After every row comes one of two labels: whether the row has a hidden trait. Each part has its own trait and labels.
In the rows, zero is written as 128.
[139 155  81 125 147 130 127 141  93 130 120 177  80  97 119  89 118 125
 127 186 168 110 116 156 120 119 126 151  47  96 200 136 124  85 132 105
 128 125 142 136  90 110 134 159 138 146  75  98 146 184 151  98 152 142
 116 115 126  97 133 128 125 167 159 125  33 132 121 132 121  99 122 126
 120 124 124 160 158 127 134 170 157 175 148  91  96  41 100 148  97 131
 165 112 117 255 126  79 118  82  94 109 128 136 133 129 164 118 121 143
 139 141 107 122  33 151 106 114 110  87 130 139 150 115 103 196 128 169
 152  92  97]  U
[124 126 134 115 161 141 136 140 147 136 126 143 139 122 124 118 127 105
 139 129 158 130 127 135 149 147  99 122  96 142 127 127 129 113 136 129
 131 136 123 121 142 126 154 129 128 145 138 116 111 127 119 130 124 125
 145 129 129 133 118 121 125 162 129 136  95 131 114 134 151 130 148 127
 106 116 123 142 146 125 139  97 153 105 123 142 128 128 123 127 118 134
  98 126 124 157 129 110 131 127 139 115 160 128  86 124 135 144 131 115
 148 102 125 118 123 142 117 119 140 107 109 142 151 137  35 123  93 113
 124 134 134]  V
[143 130 119 148 128 110 112 129  68 119 144 150 116  91 133  78 113 102
 149 207 157 137 104 150 114 106 144 157  52  71 176 153  66  88 142 107
 139 115 139 127  73 107  98 156 147 115  77  92 123 182 121  95 102 129
 100  96 119  88 159 138 133 140 147 111  50 131 121 126  84 107 134 109
 145 151 137 147 169 129 120 121 154 179 159 106 107  58  86 173  87 132
 151 109 131 213 137  74  81  88 122 130 108 140 170 134 146  90 127 135
 119 149 111 126  34 146  99 105 125  91 119 151 150 103 218 169 126 160
 152  93  63]  U
[119  54 210 126 137  85 115 103 139 121 168  98 186 143 157 115 121  82
 138 116 137 183 141 137 132  94 141 172 149 107  75 134  63 181 137 160
 169 147  95 100 119 135 119 118 136  77 184 149  72 100  78 147  53  76
 127  81 113 136 149 127 142 102  96  94 190 142  98 161 116 209 152 115
 148 139 153 116 141  99  93  47 106 128 133 178 169 141 119 127 135 132
  48 125 160   5 169 128  61 144 148 149 151 159 165 136  79  80 152  98
 107  75 154 135 153 111 112 141 147 113 100 131 123 126 255  21  87  90
 128 156 117]  U
[133 114 155 127 131 112 116 128 111 118 136 144 139 108 136 100 121  96
 150 147 160 147 120 130 120 117 138 152  70 125 122 153  74 121 138 123
 150 129 128 121  91 117 125 134 138 100 124 111 108 155 109 118  95 111
 128 109 121 105 149 127 136 144 131 106 105 138 121 139 108 126 151 115
 141 139 139 122 143 119 114  94 144 146 151 135 120 101 105 150  96 139
  96 122 140 151 153  88  82  97 131 133 136 147 150 129 116 105 131 124
 112 119 131 124  97 135 112 113 134 109 116 142 139 123 168 126 103 131
 138 113 116]  U
[115  49 234 115 141 102 112 119 150 115 164  96 201 130 167 127 126  72
 154 122 150 186 137 120 135 121 141 161 140 156  85 139  58 186 140 170
 155 141 106  86 130 138 107  95 136  90 211 137  52 102  76 144  65  61
 128  90 107 128 156 121 135 123  82 100 179 138 110 155 111 189 180 114
 133 154 144 100 138 113 103  25 124 104 140 208 189 128 103 123 115 134
  50 135 160   1 171 131  57 123 193 157 155 149 150 129  76 108 153  88
 100  57 157 118 184 110 120 103 168 124  94 133 134 146 254  26  92  88
 122 172 153]  U
[131 119  99 120 152 144 134 137 121 140 126 152 115 105 128 102 125 113
 141 152 156 120 121 151 142 139 107 143  59 121 162 129 135  90 134 123
 129 127 134 130 116 122 128 142 130 149  95 104 119 161 131 118 142 130
 129 126 126 118 123 127 128 165 131 137  68 131 118 126 137 113 150 124
 106 119 124 158 152 124 135 125 162 119 136 123 105 102 122 139 104 125
 126 124 120 193 118 108 121 105 133 110 146 127 106 125 156 139 123 124
 139 118 122 117  67 156 108 108 131  99 119 151 150 130  73 189 114 141
 137 111 123]  V
[107  98 151 101 132 121 149 124 191 150 124  75 161 174 139 168 137 147
 101  48  91 137 156 122 156 143 109 118 210 153  73  86 173 166 121 161
 100 152 112 128 181 157 147  97 111 146 174 175 125  51 132 168 144 122
 154 142 129 179  91 119 129 112 107 151 214 139 106 132 169 178 155 163
  99 106 134 149 115 101 127 116 112  77  86 138 166 223 172  92 176 111
  79 143 135   1 121 183 168 173 130 120 154 129  69 131 101 156 134 105
 135  98 145 139 210 117 140 163 140 157 124 115  97 152  78  46 116  97
 107 175 141]  V

[141 122 141 132 204 142 118 131 126 129 113 133 148 136 131 167]  (15)
[118 128 150 144 137 133 122 130 116 142 134 132 148 129 123 163]  (10)
[128 125 117 104 214 126 122 131 137 122 131 118 110 131 124 117]  (10)
[143 147 141 109  97 117 130 119 134 125 102 143  82 131 136  82]  (15)
[142 150 153 104 169 120 121 117 132 131  99 149  79 135 134  94]  (15)
[112 120 125 134 180 127 123 136 124 133 143 113 142 126 118 149]  (10)
[112 142 156 131 142 113 121 123 118 145 136 137 110 126 121 117]  (10)
[140 149 159 128  99 124 123 118 120 139  99 148 101 133 135 117]  (15)
[137 128 128 103 249 132 117 129 137 124 120 126 109 135 126 129]  (10)
[128 144 135 102 177 110 124 121 135 128 122 134  79 129 127  87]  (10)
[137 115 136 140 183 141 120 135 123 129 122 128 150 135 129 165]  (15)
[129 119 143 146 180 141 118 134 118 135 127 129 149 134 126 167]  (15)
[116 138 153 145 101 121 125 124 115 143 134 136 130 125 124 135]  (10)
[116 137 129 117 140 110 128 125 130 131 138 126  97 124 122  94]  (10)
[136 130 149 138 158 141 121 126 121 134 112 141 144 134 133 161]  (15)
[128 147 146 145  47 117 132 119 117 139 112 143 111 125 136 109]  (15)
[116 141 137 114 153 108 125 123 129 134 135 129  92 126 122  92]  (10)
[116 112 112 124 205 135 124 139 134 121 144 105 152 127 119 152]  (10)
[112 115 119 136 222 137 120 139 126 129 141 107 149 127 118 167]  (10)
[126 146 134 103 133 106 127 119 134 128 122 136  78 127 128  77]  (10)
[143 113 122 122 222 142 120 138 133 120 120 119 149 135 128 166]  (15)
[123 140 167 144 138 130 119 123 114 146 121 146 134 131 127 162]  (15)
[141 129 134 108 219 135 119 127 135 123 111 133 111 136 132 130]  (15)
[137 130 159 135 192 142 115 126 120 137 110 142 140 137 131 171]  (15)
[111 124 133 138 173 126 122 133 121 137 141 118 140 126 118 150]  (10)
[113 132 128 125 150 115 125 129 127 133 141 122 115 124 119 111]  (10)
[132 146 138 102 170 111 123 118 135 129 117 139  77 130 130  79]  (10)
[129 122 123 106 254 130 118 134 138 123 134 116 118 133 121 131]  (10)
[118 135 152 146 105 127 125 125 116 142 130 138 138 126 126 145]  (15)
[126 146 133 104 148 107 127 119 135 129 122 135  77 127 128  75]  (10)
[128 131 151 146 113 135 124 126 117 139 123 138 146 129 130 157]  (15)
[127 131 156 145 133 137 120 127 115 140 122 140 145 131 129 162]  (15)
[133 140 136 103 209 120 121 123 136 126 118 134  87 132 129 100]  (10)
[141 126 132 108 238 139 117 129 135 123 114 130 122 137 130 142]  (15)
[121 120 100 117 136 120 133 133 137 119 146 109 120 124 121 107]  (10)
[115 142 136 117 137 107 127 122 128 135 137 130  94 124 122  91]  (10)
[141 138 167 125 213 139 113 122 122 138 101 151 120 139 133 157]  (15)
[113 137 143 141  70 114 130 124 119 140 137 133 122 122 124 116]  (10)
[142 143 155 127 123 130 123 118 124 134 100 148 112 134 135 128]  (15)
[142 131 137 109 214 136 118 127 134 124 111 135 112 136 132 134]  (15)
[143 132 140 126 137 137 125 124 128 127 108 141 127 133 136 137]  (15)
[129 133 125 104 191 118 124 126 136 125 128 126  96 130 125 100]  (10)
[123 115 123 112 255 140 116 139 137 122 141 109 144 133 118 162]  (10)
[128 121 118 107 231 128 122 133 138 120 134 114 118 131 122 125]  (10)
[118 116 141 144 219 142 115 139 116 138 140 119 147 132 118 170]  (10)
[124 141 165 145 118 128 121 122 115 145 118 148 131 130 130 145]  (15)
[140 114 131 134 223 142 120 137 127 124 120 124 151 133 129 167]  (15)
[122 143 156 146  73 120 127 119 116 142 121 146 121 126 131 125]  (15)
[129 152 150 100 190 107 120 118 133 134 115 144  71 131 129  84]  (10)
[123 147 136 106 127 106 128 118 133 131 126 137  78 126 128  69]  (10)
[111 144 153 137 101 113 126 121 117 144 134 140 112 124 124 117]  (10)
[142 145 160 118 165 130 120 118 126 134  98 148 101 136 134 125]  (15)
[116 149 145 112 149 107 123 119 127 137 130 138  77 125 124  82]  (10)
[140 124 147 133 205 142 116 130 124 130 112 136 148 136 131 170]  (15)
[134 112 115 110 214 141 121 140 139 118 136 105 144 135 121 159]  (10)
[142 139 145 106 201 128 119 122 134 126 106 142  96 136 134 115]  (15)
[143 129 140 125 155 140 123 126 128 127 109 139 131 134 136 146]  (15)
[122 134 157 146 127 131 122 126 115 143 126 141 141 130 127 157]  (15)
[113 149 152 135  65 106 130 119 118 141 130 144  92 122 128  79]  (10)
[142 148 153 116  86 119 128 119 128 132 102 145  85 132 136  91]  (15)
[112 134 129 129 106 113 130 127 125 134 143 124 114 122 121 106]  (10)
[136 134 163 135 186 140 115 125 119 139 109 147 134 136 131 165]  (15)
[137 120 116 107 219 137 122 133 138 119 125 119 124 135 127 137]  (10)
[126 116 124 108 255 136 117 139 138 123 141 109 130 134 118 150]  (10)
[112 146 148 135  71 106 129 119 119 141 135 139 103 123 125  95]  (10)
[116 115 135 145 176 142 120 138 117 138 142 117 149 129 118 169]  (10)
[112 148 156 136  90 107 126 120 117 143 132 144 102 124 125  97]  (10)
[128 116 126 107 255 138 115 139 137 123 136 110 130 135 118 152]  (10)
